(in the rows, 128 means zero)
Each row has a class, written after it, and each block has its own classes.
[148 128 147  94  69  72 186 106 154 128 115 155 155 145 105 117 166  92
 104 160 120 122 184 142 129 163 118 162 153 172 107 175 127]
L
[138 157 152 124 109 137 164 119 138  98 139 160  88 109 133 146 122 140
 112 117 126 145  90  76 146 114 109 149 117 129 143 116 160]
L
[167 121 178 119  79  35 212 103 140 136 122 116 162 121 113 131 154 117
  94 162 129 147 159 109 131 185  68 147 182 200  81 173 157]
G
[167 122 176 146  96  49 243 115 147 127 130 123 169 118 101 145 151 105
  93 148 122 143 160 110 125 174  79 152 179 196 109 162 130]
W
[164 126 170 113  93  49 192 117 154 129 124 126 162 121  89 137 165  79
 100 167 106 125 173 130 129 173 113 153 172 170  84 190 137]
M
[130 135 139 120 137 140 160 124 127 101 140 143 105 110 143 155 118 139
 132  98 109 138  85  87 155 100  90 130 122 153 147 119 135]
U
[139 127 127 123  89 141 157 125 115 125  91 132 110 125 132 115 110  98
 113 104 145 137 139 133 145  84 120 129 133  76 116 106 139]
N
[155 114 121 142 109 121 182 109 120 139  88 159 107 160 146 117 138 105
 107 101 118 157 136 146 125 115 134 132 156 136 102 149 133]
W
[144 139 145 102 101 107 131 134 100  99 122 158 161 149 133 128 117  67
 116 129 112 167 137 150 161 111 131 166 123  92  88  93 143]
J
[140 126 123 125  70 117 157 115 100 124  95 111 131 144 117 107 138  77
 138 115 117 114 141 138 168 108 153 117 121 112  96 133 132]
Z
[167 125 170 171  90  54 236 114 132 118 117 108 159 100 100 137 121 112
 106 123 126 119 143 131 141 187  88 144 163 188 128 160 130]
W
[146 131 166 126 101  61 198  97 148 123 115 123 174 116  90 157 148 122
  82 126 139 111 134 103 142 169  41 138 174 183 127 131 134]
Z
[141 125 124 113  97 140 134 126 126 120  84 161 116 147 140 111 117  84
  95 115 138 152 143 144 146  98 135 149 134  83 103 114 151]
L
[159 127 164 166 123 111 214 141 106  98 150 118  96  65 126 144 105 139
 139  87 106 146  94  75 145 110  98 138 130 140 135 152 152]
W
[132 134 140 116 100 119 155 130 131  87 103 158 108 128 107 116 126  73
 133 130 150 142 133 124 170  99 163 166  96 100 101 130 150]
F
[147  96 134 125 123  30 159 136 105 124 101 122 154 116 115 138 161  97
 105 138 144 114 157 119 159 156 115 150 193 174  83 180 139]
F
[129 114 129 131 102 130 144 124 103 106  91 133 102 132 130 113 107  95
 112  90 136 146 140 141 153 103 131 138 133  90 118 125 153]
Q
[144 125 157 113  93  54 201 106 139 140 125 110 175 129 101 143 159 100
 109 161 114 128 179 147 132 178  84 140 178 177 106 155 124]
G
[138 122 125 158 114 141 141 109  99 144  84 125 112 128 132 128 120  80
  96  85 158 131 134 150 127 115 130 115 172 108 127 144 163]
U
[135 133 134 100  85 135 162 112 122 118 104 160 124 159 130 136 129  57
 119  97 140 161 147 146 147  80 130 149 140 104 110 112 140]
U
[201 172 156  85  33 128 208 103 207  81 167 171 119 162 110 150 164 162
 169 156  42 107 107 130 185 114 104 148  72 174 184 115  73]
N
[ 80 138 144  68 134 146 129 121 140  87 136 173 131 148 108 197 145 117
 100  97 168 163 117 102 142  86 102 144 115  79 127  51 127]
M
[137 120 124 111  75 138 138 120 117 132  83 140 100 152 139 106 126  92
 129 123 122 152 146 145 141  95 155 140 138  98  95 127 129]
E
[149 130 130 116  91 131 127 118 124 118 102 146 137 143 114 125 131  76
 112 119 121 149 151 129 144  98 148 145 146  92 112 131 152]
J
[143 123 157 130 114  63 168 118 141 131 116 134 135 126 100 115 169  89
 115 149 133 116 184 145 120 175 127 159 177 169  84 185 156]
M
[138 155 155 139 115 114 199 129 100  87 149 103 100  78 110 134 109 127
 165  81 118 132  99  95 166  88  96 145  99 108 123  84 139]
Z
[153 118 155 122  84  67 195 115 148 126 122 103 159 131  89 140 168 115
 113 145 124 138 182 100 137 133 120 133 160 153  80 177 131]
H
[128 121 124 108  87 121 152 109 114 106  87 173 109 150 132 114 130 107
 105  93 167 141 139 154 144 110 120 155 119 110 107  98 140]
L
[172 129 165 156 121  56 195 110  97 157 106  91 157  97 120 141 142 100
  80 172  68 146 165 164 132 202 103 139 192 156  90 181 121]
H
[152 102 131 112 117 133 107 124 124 110  78 143 102 139 141 124 122 105
 115  87 146 148 119 117 166  98 144 114 145 112  93 149 164]
U
[156 123 163 130  88  53 192 125 133 108 125 119 173 102  86 140 143  97
  94 156 141 110 162 114 137 162  91 155 164 166 121 163 127]
F
[143 131 160 128 111  71 171 125 151 112 105 105 144  92 103 112 151 137
 106 166 121 123 151 106 158 168  97 170 150 179 136 166 124]
E
[143 157 184 102  65  53 219 105 146 111 148 128 193 131 105 164 130 117
  79 153 115 147 150  96 124 169  70 157 155 174 123 157 118]
F
[142 118 126 122 112 139 132 147 120 108  88 142 116 145 119  85 144  21
 143 113 147 152 178 148 163  65 207 150 129  82  72 166 167]
U
[149 130 159 124  72  63 210 114 151 107 118 120 172 112  91 136 139 109
  97 137 132 109 171 128 144 163  82 155 154 167 130 136 118]
L
[129 166 149 126 109 121 188 125 112 101 143 130 116 111 126 114 131 109
 137 110 104 142 117  82 150  86 115 155 113 128 118 135 148]
Z
[138 162 153 155 118 131 188 127 145 105 139 126  86  98 126 148 115 150
 140 111 113 145  90  75 147  91 103 157 128 132 151 109 138]
E
[158 127 150 137  69  62 189 105 145 130 125 113 176 144 106 139 143 119
  80 151 107 104 158 128 135 190  91 133 183 200 147 168 123]
Q
[141 164 112 212 106 102 177  64 184 178 104  73 145 202 133 145  66 184
 126 121 146  97  85  67  83 146 121  48 141 172 107  89 104]
Z
[158 113 159 122  88  57 183 112 150 140 114 115 159 116 101 144 150 116
  97 175 142 104 167 104 131 160  64 133 180 168 121 145 119]
N
[160 151 174 160 113  48 252 104 169 112 127 119 180 106  84 156 127 107
  94 163 121 119 140 144 142 199  56 156 165 206 125  99 115]
G
[131 147 148 145 113 136 188 119 103 114 140 129 109  93 123 159 112 130
 116 106 101 147 108 103 132  99  92 137 127 111 138 127 133]
H
[126 103 120 123 107 117 141 121 114 119  83 146 111 155 128 120 126  83
 111 102 138 141 144 152 159 112 139 137 140 106 103 129 149]
Q
[162 120 153 126  92  77 224 121 125 131 141 123 175 136 139 121 148 144
  91 141 101 153 156 123 116 165  63 148 163 201 120 130 105]
W
[135 118 127 146 107 139 171 129 113 127 100 145 116 139 137 119 121  89
 115  97 132 161 141 126 137  96 147 140 140 107 115 144 145]
W
[143 115 145 113 122 128 160 125 121 104 142 158  92 109 134 176 143 146
 114 113 123 145 108  76 136  76  62 133 143 111 135 104 131]
L
[150 140 177  90 100  46 202 108 182 129 141 131 175 127  91 162 166 121
  86 148 125 145 157 106 126 166  54 170 172 175 109 150 141]
M
[146 159 121 159 109 122 157 104 119 156  86 143 128 155 106 124 162  36
  82 179 110 143 195 158 103 118 196 143 186 104 108 186 124]
H
[101 112 113 122 104 156 136 123 130 121  94 103 151 125 138 140  89 161
 103  61 164 150  96 110 176  95  88 122 104  99 154  82 145]
G
[133 109 140 126 119 134 137 132 112 107  92 161 113 127 115 117 144  76
 116 125 137 157 163 144 153  90 143 158 123  83  88 150 150]
H
[136 145 150 139 108 142 182 117 111 111 140 128 103  96 128 166 110 145
 116 101  88 150  94  85 139  97  97 124 121 113 136 139 136]
H
[155 117 157 112  76  69 208  96 158 156 109 149 189 162 120 145 146 101
  53 154 118 149 168 112  94 160  52 137 194 180 120 183 124]
W
[165 111 168 161 121  50 220 116 133 131 118 127 154 107 108 140 150 105
  98 154 124 127 153 138 137 185  60 159 179 192 125 149 127]
W
[156 136 170 123 111  54 193 119 153 119 126 129 148 107  94 142 164  97
  98 157 119 129 168 120 134 165  89 172 180 171 109 157 139]
M
[115 132 126 138 121 158 121 136 126 125  97 171  85 151 122 111 148  52
 139 144 162 155 157 138 135  65 176 172 135  73 106 111 151]
E
[139 116 118 114  80 137 140 121 119 120  80 150 113 140 127 112 127  80
 102 108 149 143 152 140 145  98 160 138 134  88 100 127 147]
L
[ 94 129 129 109 129 146 145 104 138 109  92 183 113 144 102 158 149  97
 107 105 159 162 146 137 152  90 129 168 117  92 132 113 129]
H
[137 112 127 107  68 101 155 104  97 134  81 149 130 180 128 125 142  55
  91 113 124 150 171 175 136 113 139 135 164  97  94 154 138]
Q
[116 155 116 122 114 120 151 115 105 146 143 165 110 172 157 144 126  90
 143 114  72 130 123 138  98 102 161 121 144 124  96 177 127]
M
[161 152 154 155 130 151 143 122 159 106 135 160  98 106 128 160 131 153
  87 137 118 129  67  79 157 131  96 140 126 138 178 126 164]
L
[139 145 161 129  99  69 178 111 149 114 133 126 190 122  88 149 140  95
 101 155 118 123 157 109 142 178 111 156 163 178 128 144 135]
J
[166 129 180 141  99  48 167 115 174 128  96 107 167 123 102 125 155 125
  85 191 120 124 155 108 150 197  96 151 175 189 111 190 136]
E
[126 160 145 123 105 128 186 116  84 109 140 131 107 109 149 149 113 131
 105 110 102 156  93 117 139 108  79 149 118 107 146 102 131]
F
[137 136 112 136  73 138 153 117 115 120  88 141 125 150 132 109 107  87
 109  97 139 124 147 162 141 108 157 134 131  94 118 111 135]
L
[107 116 145  83 139 117 130 119 127 103  87 185  82 145 127 119 173  95
 128 143 151 178 149 129 152  97 135 179 122 106  82 128 138]
E
[139 102 149 140 115 126 171 138 103 107  98 153 109 112 123 124 126  72
 121 100 144 167 155 129 149  90 127 160 140  93 111 142 149]
W
[131 151 147 119  98 138 185 118 124 107 136 139  93  96 136 143 112 148
 127 104 120 138 103  75 143  86  83 142 117 119 157 116 132]
N
[138 140 153 147 124 136 181 125 116 110 142 136  92  89 123 147 120 137
 129 111 102 154 106  82 136  99 116 140 121 124 120 153 151]
H
[139 166 149 133 125 140 152 106 141 100 149 148 115 117 135 143 110 169
 118 114  92 144  94  82 128 119  80 149 120 144 167 113 140]
J
[164 195 172 171  79 106 228 104 154 102 161 109 114 112 117 152 106 136
 133 148  98 134  84  77 146 137 110 133 119 167 147 117 147]
G
[127 156 145 114 106 124 183 128 116  91 154 148 111 106 126 148 120 128
 124 119 122 142 101  89 143  94  91 161 109 123 149 106 133]
F
[160 124 170 117  92  62 200 113 150 127 119 126 158 107 100 142 150 115
  87 167 128 111 159 111 131 163  55 138 171 166 122 152 123]
N
[170 125 160 124  85  59 200 112 154 126 119 115 155 104  98 140 146 127
  99 168 125 100 155 109 138 165  68 135 169 179 131 145 111]
N
[176 154 172 125  73  59 197 113 154 115 144 120 208 106  79 154 121  94
  82 146  99 115 156 127 127 176  65 158 181 169 145 143 133]
J
[141 101 158 105  92  64 214 108 132 129 131 127 154 119 115 133 153 120
 135 158 108 137 158 141 148 177  71 153 141 202  99 128 115]
G

A new block, with new classes.
[112 122 138 143 152 124 144  20 112 130 136 110 114 132 153 149  75 104
 202 196 160 109 115 146 112 102 145  39 160 160 168 120 131]
goti
[131 132 119 102 127 125 182  93  99  83 121 117 120 109 172 155 171 183
 202  79 147 107 151 144 138  71 108 172 110  42 152 177 209]
kupe
[111 103 122 132 169 135 136  39 131 116 126  99 133 141 161 131  95 126
 198 171 167 102  96 128 141 107 153 104 145 117 175 130 149]
nopad
[105 123 121 132 163 126 156  45 117 119 144 109 106 128 147 159  82  91
 196 165 161 110 107 147 127 100 141  71 165 156 189 113 119]
tomu
[126 130 117  97 144 103 192  94 121  84 105 117 127 117 174 153 183 183
 201 104 142  98 160 144 127  85 103 173 122  33 171 175 215]
nesa
[121 100 113 134 163 135 141  43 127 120 117  94 102 143 149 147  77 116
 185 172 159  97 120 128 138 108 163  94 159 139 176 114 151]
gule
[ 89 116 111  83 206 124 105 139  78 121 134  42 111 139 115 103 237 167
 150 147 157 118 132  86 123 160 152  94 144 112 161  35 116]
nopad
[119 106 139 147 170 129 145  59 127 120 115 107 113 120 161 146  98  95
 187 168 164  95  80 134 132 100 161  46 153 145 187 130 138]
veve
[134 129  88  81 136 127 164 120 129  85 107 116 118 130 164 154 175 189
 185  94 131 101 158 132 123  90 114 178 115  26 147 153 203]
gule
[103 137  78  84 157 115 125 148  50 101 147  47 106 136 109 129 220 135
 134 142 154 135 137  80 132 137 170 123 158 127 191  68  93]
Tor
[ 81 135  99  73 186 102 115 140  48 115 134  59 104 119 110 119 228 141
 139 158 160 115 135  81 123 154 153  90 158 127 176  50 113]
nesa
[131 137  93 106 128  94 168  90 109  86 121 118 129  98 169 152 204 178
 196  87 126 124 147 134 124  90 111 143 110  37 111 154 224]
bepa
[108 117 146 133 150 110 159  33 129 136 139 102 100 148 132 153 100 113
 189 205 162 104 107 144 127 125 134  75 178 144 196 112 132]
Mubu
[108 134 131 148 152 131 150  24 129 111 128 112 112 126 140 163  69  88
 176 180 163 116 109 143 122 113 144  64 164 152 198 123 130]
tomu
[111 116  90 137 179 131 139  49 106 111 129  94 137 138 153 128 104 112
 198 138 172  97  72 130 147 114 162  71 146 122 173 137 141]
bepa
[125  90  81 132 147 138 161  51 117 112 135  96 125 148 159 146  93 113
 182 160 171 100  98 135 150  96 161  87 158 135 185 138 137]
Tor
[ 95 125 141  80 220 122 109 160  84 126 130  43  95 134 119 109 242 156
 140 163 158 112 115  74 129 145 160  67 146 120 199  54 118]
veve
[132 149  94 105 117 113 169  90 110  85 127 126 121 105 173 156 180 181
 207 126 128 112 146 138 108  69 115 129  97  54 113 146 227]
goti
[122 142  78 100 126 107 167 104  96  68 126 126 122 114 172 169 185 176
 191 110 135 106 137 134 122  69 122 143 108  31 139 158 223]
lubog
[ 88 104 107  64 213 121 103 148  67 123 139  46  91 139 104 112 212 174
 148 152 159  98 116  80 137 141 153  96 164 113 216  53 120]
tus
[121  94  80 136 143 130 154  43 117 116 140  99 123 143 152 150  92 118
 182 170 159 104 107 135 146  96 158  84 154 137 180 132 147]
Tor
[131 145 103  95 114 117 190  95  87  73 134 121 117 105 170 163 165 171
 214  75 140 109 152 154 143  63 100 189 115  39 145 183 213]
kupe
[135 143  86 104 121 115 193  93 103  78 140  99 122 104 163 154 192 177
 207  98 154 103 135 152 145  76  94 155 120  33 133 180 228]
kupe
[ 95 110 105  75 218 130  98 165  76 116 130  41  81 149 102 120 220 174
 143 154 142 110 137  78 135 147 168 107 156 110 187  28 113]
gule
[126 126 125  91 128 116 167  75 125  89 120 121 131 119 166 152 192 185
 198 103 129 123 169 142 113  74  92 176 105  25 118 159 215]
nopad
[118 122 139 142 161 119 162  31 126 127 129  99 118 139 145 137  98 117
 191 200 173 102 118 151 125 121 134  56 168 145 164 125 129]
goti
[127 149  84 100 120 106 165  94 100  75 121 122 138 104 162 154 191 173
 179  71 131 125 144 133 131  89 105 157 106  30 111 169 209]
bepa
[ 99 140  92  88 159 109 111 130  39 112 154  64 103 112  97 134 211 145
 153 153 150 118 140 102 126 127 156  97 153 127 145  42 104]
goti
[130 122  76  93 119 118 179 101 110  85 133 117 121 127 168 155 183 181
 182  93 121 125 167 143 129  70 107 158 105  43 127 147 207]
Tor
[ 91 121  85  65 183 121 100 158  41 125 155  53  96 138 104 125 208 145
 151 131 136 129 127  95 127 142 170 104 150 116 179  29  99]
gule
[121 108 124 141 159 121 157  36 117 122 125  96 129 131 159 146  89  83
 189 196 158 115 115 144 117 124 145  43 154 142 153 137 144]
noli
[130 127  69 101 122 114 189  96 119  82 123 111 126 122 171 160 191 178
 180 112 131 117 162 138 127  76 101 147 112  47 117 156 210]
Tor
[105 107 138 124 162 128 141  28 116 125 120 103  88 152 143 152  72 112
 183 184 159 105 127 131 130 115 159  84 177 140 187 104 125]
gule
[110 114 135 139 163 126 144  26 120 121 121 103 114 142 151 162  71  94
 190 187 161 118 127 137 123 122 147  75 173 147 180 129 121]
gule
[121  85 112 134 171 120 154  33 134 123 125  87 138 131 152 130 115 135
 192 168 167  99 116 155 143 118 133  92 146 119 148 117 166]
nopad
[115 110 132 137 175 110 150  22 112 123 127  98 120 123 147 140  97  95
 188 172 156 124 109 145 132 128 131  35 167 155 142 126 153]
bepa
[ 92 135 105  76 182 115 109 147  54 111 123  55  98 135 104 127 225 145
 133 152 156 128 147  78 121 165 165 117 158 118 162  41  96]
gule
[130 128 106 101 109 111 172  94 123  95 125 131 124 108 161 169 177 187
 184 110 128 114 155 142 119  77  94 152 105  44 125 148 223]
Mubu
[133 135 137  96 135 108 184 103 113  92 125 109 118 104 162 165 190 169
 191  95 123 113 152 146 126  66  99 146 115  35 160 173 213]
veve
[120 105 109 135 144 119 150  50 116 128 135 103 124 119 153 157  92 114
 201 179 164  96  98 129 129 103 148  79 154 144 180 122 153]
Mubu
[ 91 139 100  87 180 115 115 142  50 110 150  67 102 106  97 134 219 131
 151 147 148 126 129  92 115 135 157  90 142 133 166  40 105]
tomu
[109 107 128 135 169 115 143  27 116 118 123 115 114 145 141 154 104 106
 177 205 171 101 117 143 121 117 142  48 166 142 167 123 142]
lubog
[137 124  73  91 121 110 204 102 106  74 140 105 126 132 172 165 196 178
 205 101 136 117 150 148 140  66 108 182 123  29 154 173 207]
Tor
[ 83 131 101  84 189 109 111 147  50 113 140  56  97 123 100 121 221 140
 138 157 148 115 123  89 125 150 157  82 157 130 186  49 115]
nesa
[106 119  96  77 182 101 113 152  59 119 139  44 107 121 108 118 240 140
 137 172 145 126 145  88 126 162 164  92 148 116 145  41 129]
noli
[118  91  98 135 172 115 143  48 113 126 138 109 128 132 149 146 101 118
 195 188 172  84  97 135 145  99 153  75 157 129 157 132 153]
lubog
[ 99 133  88  83 169 109 108 141  49 123 145  43 114 121 112 123 227 121
 138 159 150 133 137  82 118 157 170  85 148 121 154  47 108]
noli
[ 84 106 114  65 219 124 103 146  63 126 136  55  97 133 116 116 214 170
 160 158 155 102 113  71 123 134 150  83 153 118 204  63 126]
tus
[117 118 126 143 152 120 147  32 122 123 124  91 118 138 153 156  88  84
 176 201 155 117 122 130 121 125 153  58 163 149 171 131 140]
noli
[117 104 123 133 163 106 156  22 139 139 128  87 114 141 151 135 109 103
 180 209 168 106 139 140 132 139 138  61 172 133 145 112 146]
noli
[118 120 143 136 155 110 157  19 128 137 130 107 109 142 149 138 103 114
 203 204 171 104 129 154 112 117 140  54 167 154 166 112 128]
goti
[ 87 126 116  83 206 130 105 158  67 120 136  45  86 136 119  97 220 180
 136 153 170 106 120  71 153 151 166  94 145 129 182  44 119]
kupe
[ 80 132 109  91 192 130 104 142  61 122 146  58  87 138 114 105 216 164
 145 144 171 108 112  82 148 148 164  93 152 124 175  45 100]
kupe
[ 96 122 130 148 157 108 159  24 105 124 127 112 113 120 155 149  71  90
 190 186 156 105 114 142 127 119 137  50 169 156 170 130 139]
nesa
[121 116  95 141 158 122 142  43  97 104 130  97 131 120 149 142  97  99
 204 137 161 102  85 133 135 100 161  70 149 133 169 145 150]
bepa
[134 134  81  95 125 105 180  98 105  77 125 106 138 109 170 157 198 164
 192 116 132 117 164 144 125  89 107 153 100  23 101 159 225]
noli
[136 127 122  90 120 114 190  79 111  74 116 121 143 113 173 163 184 176
 213  86 136 118 160 153 116  67  91 196 111  16 134 187 213]
nopad
[111 108 133 140 171 127 146  39 121 131 124  94 111 144 149 152  78 104
 188 181 153 116 122 141 125 128 147  64 168 147 181 115 129]
gule
[133 131 107 100 145 106 182  95 110  72 123 118 129 125 164 175 194 180
 198 125 146 103 150 140 134  82 104 167 130  23 151 179 222]
lubog
[117 128 136 142 152 127 150  35 114 111 135 109 107 136 141 147  74 104
 194 194 161 104 112 151 128  99 142  64 163 152 168 125 128]
goti
[101 118 138 141 173 121 151  40 111 118 118 103 111 135 152 137  81  97
 184 190 163 103 102 136 120 123 149  43 161 159 199 127 140]
nesa
[ 88 129  98  77 214 135 114 165  69 108 137  56 101 131 107 116 229 161
 144 143 162 105 115  80 127 146 159  90 137 119 183  38 109]
tomu
[131 119 105  84 129 105 176 101  98  88 124 116 114  99 156 152 170 175
 192 102 120 115 141 146 120  68  98 145 112  48 147 160 235]
tus
[111 108 143 130 164 113 152  22 132 136 115  96  97 149 150 147  86 114
 183 192 163 112 142 135 129 133 148  86 182 140 178 108 129]
gule
[130 135  93 102 138 107 175  85 104  84 129 108 148 117 159 158 206 188
 203  70 133 117 145 145 134  87 103 163 109  14 140 179 218]
bepa
[ 86 125 128  73 217 123 101 170  78 124 136  47  93 142 118 107 252 164
 143 152 161 106 105  74 127 140 169  73 143 112 209  47 103]
veve
[117 126 127 143 150 118 155  29 119 128 136 106 116 137 151 145  81 103
 200 191 162 109 117 160 117 108 140  51 159 163 167 118 129]
goti
[111 120 112 145 160 124 150  51 123 115 113 103 117 128 166 123  81 109
 190 176 176  83  96 115 132 116 165  73 149 145 190 141 155]
nesa
[120  97  78 139 146 133 155  50 120 114 130 105 119 146 166 143  87 115
 196 161 171  90 100 125 140  94 171  89 156 137 185 137 128]
Tor
[ 91 121 131  78 206 117 101 159  71 120 136  51  84 126 114 116 233 154
 141 151 148 112 119  80 128 131 167  68 146 123 196  38 116]
veve
[109 139  97  97 132 106 172  92 104  82 118 131 118 109 171 149 173 183
 184 101 130 105 158 139 124  88 102 140 107  39 131 147 219]
nesa
[114 100 116 127 161 137 142  33 132 121 129  95 136 141 157 128  98 128
 191 166 172  98  94 132 137 109 146  92 149 111 173 135 152]
nopad
[114 116 119 131 164 112 154  26 104 121 132  91 118 130 150 145  99  98
 193 147 161 118 107 143 135 122 139  52 173 141 169 129 143]
bepa
[103 126  87  79 169 109 111 139  44 117 150  47 115 117 109 129 220 121
 145 159 148 128 139  88 123 149 162  87 151 118 148  55 116]
noli
[126 138 102 100 129 118 190  91 117  73 130 131 131 107 154 182 180 178
 198  95 136 107 149 151 132  69  95 184 119  15 153 172 203]
tomu
[133 142  98 106 129 116 198 105  99  76 135 107 129 104 167 147 182 184
 205  87 148 104 144 156 152  74  90 173 107  31 124 188 221]
kupe
[128 122  97  93 138 118 160 107  91  81 125 128 132 117 158 164 185 176
 182 102 129 113 150 142 117  68 112 138  95  42 130 156 217]
lubog
[108 115 144 134 160 112 153  41 126 132 137 100 114 133 150 147 106 103
 172 180 161 112 100 152 140 112 137  49 161 138 183 124 138]
veve
